Here is a tiny trained network, its code and every weight. The questions are about switching its units off for an input and a class, where a switched-off unit gives its printed mean instead of its output.

import numpy as np


def w(rows, s, z=0):
    codes = np.array(rows[::2]) - 128.0
    scale = np.full(codes.shape[1], s)
    scale[-1] = z or s
    return codes * scale


def norm(h):
    return h / np.sqrt((h * h).mean(-1, keepdims=True) + 1e-5)


def f(y):
    return y / 2 * (1 + np.tanh(0.7978845608 * (y + 0.044715 * y**3)))


def log_softmax(a):
    a = a - a.max(-1, keepdims=True)
    return a - np.log(np.exp(a).sum(-1, keepdims=True))


def net(x, mask):
    res = np.array(x, float).reshape(1, 8) / 4 @ E
    u = 0
    for l in range(4):
        y = f(norm(res) @ A[l][:, :-1].T + A[l][:, -1])
        res = res + np.where(mask[u : u + 8], y, B[l][:, -1]) @ B[l][:, :-1]
        u += 8
    return log_softmax(norm(res)[-1] @ U[:, :-1].T + U[:, -1])


A, B = {}, {}
E = w([
[121,147,150,138,129,111,138],'x0',
[205,175,145,122,6,97,60],'x1',
[216,159,120,171,158,109,206],'x2',
[145,1,164,221,145,98,80],'x3',
[112,130,151,122,128,109,137],'x4',
[123,128,126,127,125,131,124],'x5',
[42,108,27,149,65,36,162],'x6',
[134,123,120,127,126,135,127],'x7',
],0.0058)
A[0] = w([
[103,7,165,218,132,59,104,72],'L0N1',
[89,185,106,222,104,134,190,165],'L0N2',
[55,111,132,173,196,202,216,52],'L0N3',
[170,161,234,75,187,248,100,93],'L0N4',
[26,154,190,109,136,223,9,90],'L0N5',
[39,169,108,93,233,169,144,127],'L0N6',
[99,253,21,78,93,141,127,59],'L0N7',
[95,189,54,139,83,119,131,4],'L0N8',
],0.0049,0.0031)
B[0] = w([
[110,134,110,209,140,192,140,252],'L0N1',
[135,82,76,111,143,87,138,194],'L0N2',
[155,79,161,70,86,128,171,185],'L0N3',
[150,134,150,112,173,35,98,247],'L0N4',
[135,139,80,131,147,51,90,204],'L0N5',
[75,106,119,103,120,162,255,228],'L0N6',
[64,169,155,186,144,188,113,250],'L0N7',
[98,147,213,181,193,126,97,137],'L0N8',
],0.0071,0.0026)
A[1] = w([
[71,73,121,106,208,179,157,42],'L1N1',
[168,89,150,155,136,76,62,148],'L1N2',
[136,135,147,73,182,146,60,9],'L1N3',
[98,185,127,53,120,170,188,6],'L1N4',
[120,193,161,16,134,130,179,136],'L1N5',
[181,157,128,144,2,109,50,89],'L1N6',
[10,116,112,131,79,129,122,112],'L1N7',
[175,152,45,142,101,59,202,140],'L1N8',
],0.0074,0.0025)
B[1] = w([
[152,111,165,102,29,71,213,214],'L1N1',
[42,112,94,148,191,162,129,197],'L1N2',
[109,166,81,130,174,93,134,136],'L1N3',
[89,231,178,237,172,228,163,188],'L1N4',
[105,106,86,218,195,174,105,238],'L1N5',
[102,71,170,64,94,109,255,254],'L1N6',
[226,115,50,128,215,120,104,241],'L1N7',
[166,160,83,67,165,149,45,201],'L1N8',
],0.0065,0.0041)
A[2] = w([
[132,100,152,81,206,122,123,112],'L2N1',
[126,103,41,91,179,153,219,246],'L2N2',
[175,129,62,158,118,141,143,113],'L2N3',
[87,140,27,96,139,38,113,103],'L2N4',
[169,134,138,168,91,125,164,14],'L2N5',
[52,105,91,168,140,140,90,246],'L2N6',
[130,153,190,108,1,120,128,42],'L2N7',
[106,210,150,84,105,157,132,5],'L2N8',
],0.0081,0.0019)
B[2] = w([
[175,170,146,87,89,47,84,157],'L2N1',
[192,68,185,59,25,101,36,255],'L2N2',
[94,188,178,162,159,169,83,154],'L2N3',
[148,224,163,88,132,66,3,187],'L2N4',
[128,142,152,88,112,173,152,126],'L2N5',
[150,242,147,177,130,151,120,194],'L2N6',
[136,60,126,35,63,60,193,150],'L2N7',
[31,66,68,129,192,220,186,150],'L2N8',
],0.0069,0.007)
A[3] = w([
[227,110,96,91,155,156,186,219],'L3N1',
[91,28,113,208,171,147,128,6],'L3N2',
[187,183,196,102,147,88,52,109],'L3N3',
[195,59,182,204,122,88,127,147],'L3N4',
[104,94,117,200,124,142,142,95],'L3N5',
[136,175,195,114,177,215,193,166],'L3N6',
[152,83,221,214,96,164,113,130],'L3N7',
[190,143,206,111,253,61,127,104],'L3N8',
],0.0062,0.002)
B[3] = w([
[176,126,135,111,2,98,89,192],'L3N1',
[79,250,84,80,162,181,208,149],'L3N2',
[170,167,60,119,206,138,50,254],'L3N3',
[32,184,97,133,142,222,150,217],'L3N4',
[53,196,179,105,206,182,165,139],'L3N5',
[123,82,96,233,122,100,92,221],'L3N6',
[27,154,24,105,179,201,150,194],'L3N7',
[119,176,48,147,39,40,10,224],'L3N8',
],0.0055,0.0037)
U = w([
[182,160,97,148,150,81,1,162],'0',
[60,174,123,228,202,216,174,96],'1',
[139,56,184,60,43,92,170,4],'2',
[170,152,122,127,115,138,28,208],'3',
],0.0079,0.0025)

Each question gives the input, the list of numbers given to net, and the class t.
The units are the neurons (one row each of A and B). Each row of codes is followed by its name. A weight is (code - 128) times the scale printed after its matrix; where a second scale follows, it is the last column's (A, B and U).
mask holds one flag per neuron, layer by layer. A switched-off neuron (its flag False) gives its mean, the last column of its row in B, instead of its output. The means were averaged over made-up inputs and are rounded, as every weight is.
A unit's drop is (log p(t) with every unit on - log p(t) with that unit switched off) / (log p(t) with every unit on - log p(t) with every unit switched off).
The circuit of an input: a set's keep is (log p(t) with only the set's units on - log p(t) with every unit switched off) / (log p(t) with every unit on - log p(t) with every unit switched off). Starting from the 12 units with the biggest drops (on a tie, the unit counted first), units are removed one at a time, each time the one whose removal leaves the highest keep (on an exact tie, the one counted first), for as long as the keep stays at least 0.8.
units of the circuit, in order: the units of the circuit, biggest drop first
k most important neurons: the k neurons with the biggest drops, biggest first
k most important neurons of layer l: the k neurons of layer l with the biggest drops, biggest first
drop when u is switched off: that unit's drop, to one decimal
input [2,-6,-6,-3,5,7,-7,-1], class 0: units of the circuit, in order -> [L0N4 L3N8]
input [4,7,-7,6,6,-3,-2,1], class 2: units of the circuit, in order -> [L1N6 L2N7]
input [-2,-7,-1,-3,3,-6,-8,-5], class 0: units of the circuit, in order -> [L0N4 L3N8]
input [8,-6,4,-1,5,-8,-7,5], class 0: units of the circuit, in order -> [L3N8]
input [8,-7,8,-2,6,1,8,5], class 0: 2 most important neurons -> [L1N8 L2N4]
input [7,8,0,7,-3,5,-3,7], class 2: 4 most important neurons -> [L1N6 L2N7 L1N5 L1N7]
input [-6,6,-4,-5,8,7,-3,-3], class 2: 2 most important neurons -> [L1N6 L2N7]
input [5,6,3,-4,-6,4,-4,6], class 2: units of the circuit, in order -> [L1N6 L1N7 L2N7]
input [-8,5,-7,8,-3,0,7,-2], class 1: 3 most important neurons -> [L0N1 L2N2 L1N8]
input [-6,-6,-4,-2,0,-1,-3,5], class 2: 2 most important neurons -> [L0N6 L1N1]
input [3,-6,5,1,7,4,-8,-6], class 0: 3 most important neurons -> [L0N4 L3N8 L1N6]
input [4,-5,5,-6,-6,3,-8,6], class 0: 2 most important neurons -> [L0N4 L3N8]
input [-2,-2,7,8,-6,2,7,8], class 1: 3 most important neurons -> [L0N1 L1N7 L0N5]
input [-1,-7,-5,-6,4,7,-5,3], class 2: units of the circuit, in order -> [L1N1 L2N2]
input [-5,-3,0,-6,-4,0,1,3], class 1: units of the circuit, in order -> [L1N4]
input [8,-8,6,-4,-7,1,-2,6], class 2: 2 most important neurons -> [L2N2 L0N6]
input [-6,7,6,-8,7,7,5,-7], class 1: 3 most important neurons -> [L0N7 L2N8 L1N4]
input [-6,-8,5,-5,1,1,-3,1], class 2: 2 most important neurons -> [L2N2 L0N6]
input [-6,-8,-5,-2,-8,-4,4,2], class 2: 2 most important neurons -> [L0N6 L1N1]
input [-2,-6,6,-4,7,-8,8,-3], class 0: most important neuron of layer 3 -> [L3N3]
input [1,0,-5,8,-1,7,7,2], class 1: 2 most important neurons of layer 2 -> [L2N2 L2N1]
input [-2,0,5,-5,1,-2,0,-2], class 1: drop when L0N7 is switched off -> 0.1
input [-7,-4,7,7,-7,-3,-2,-6], class 1: drop when L2N4 is switched off -> 0.1
input [-1,-5,2,7,3,-3,4,-2], class 1: drop when L0N1 is switched off -> 0.5
input [-6,4,7,-7,0,2,1,-3], class 1: drop when L0N7 is switched off -> 0.2
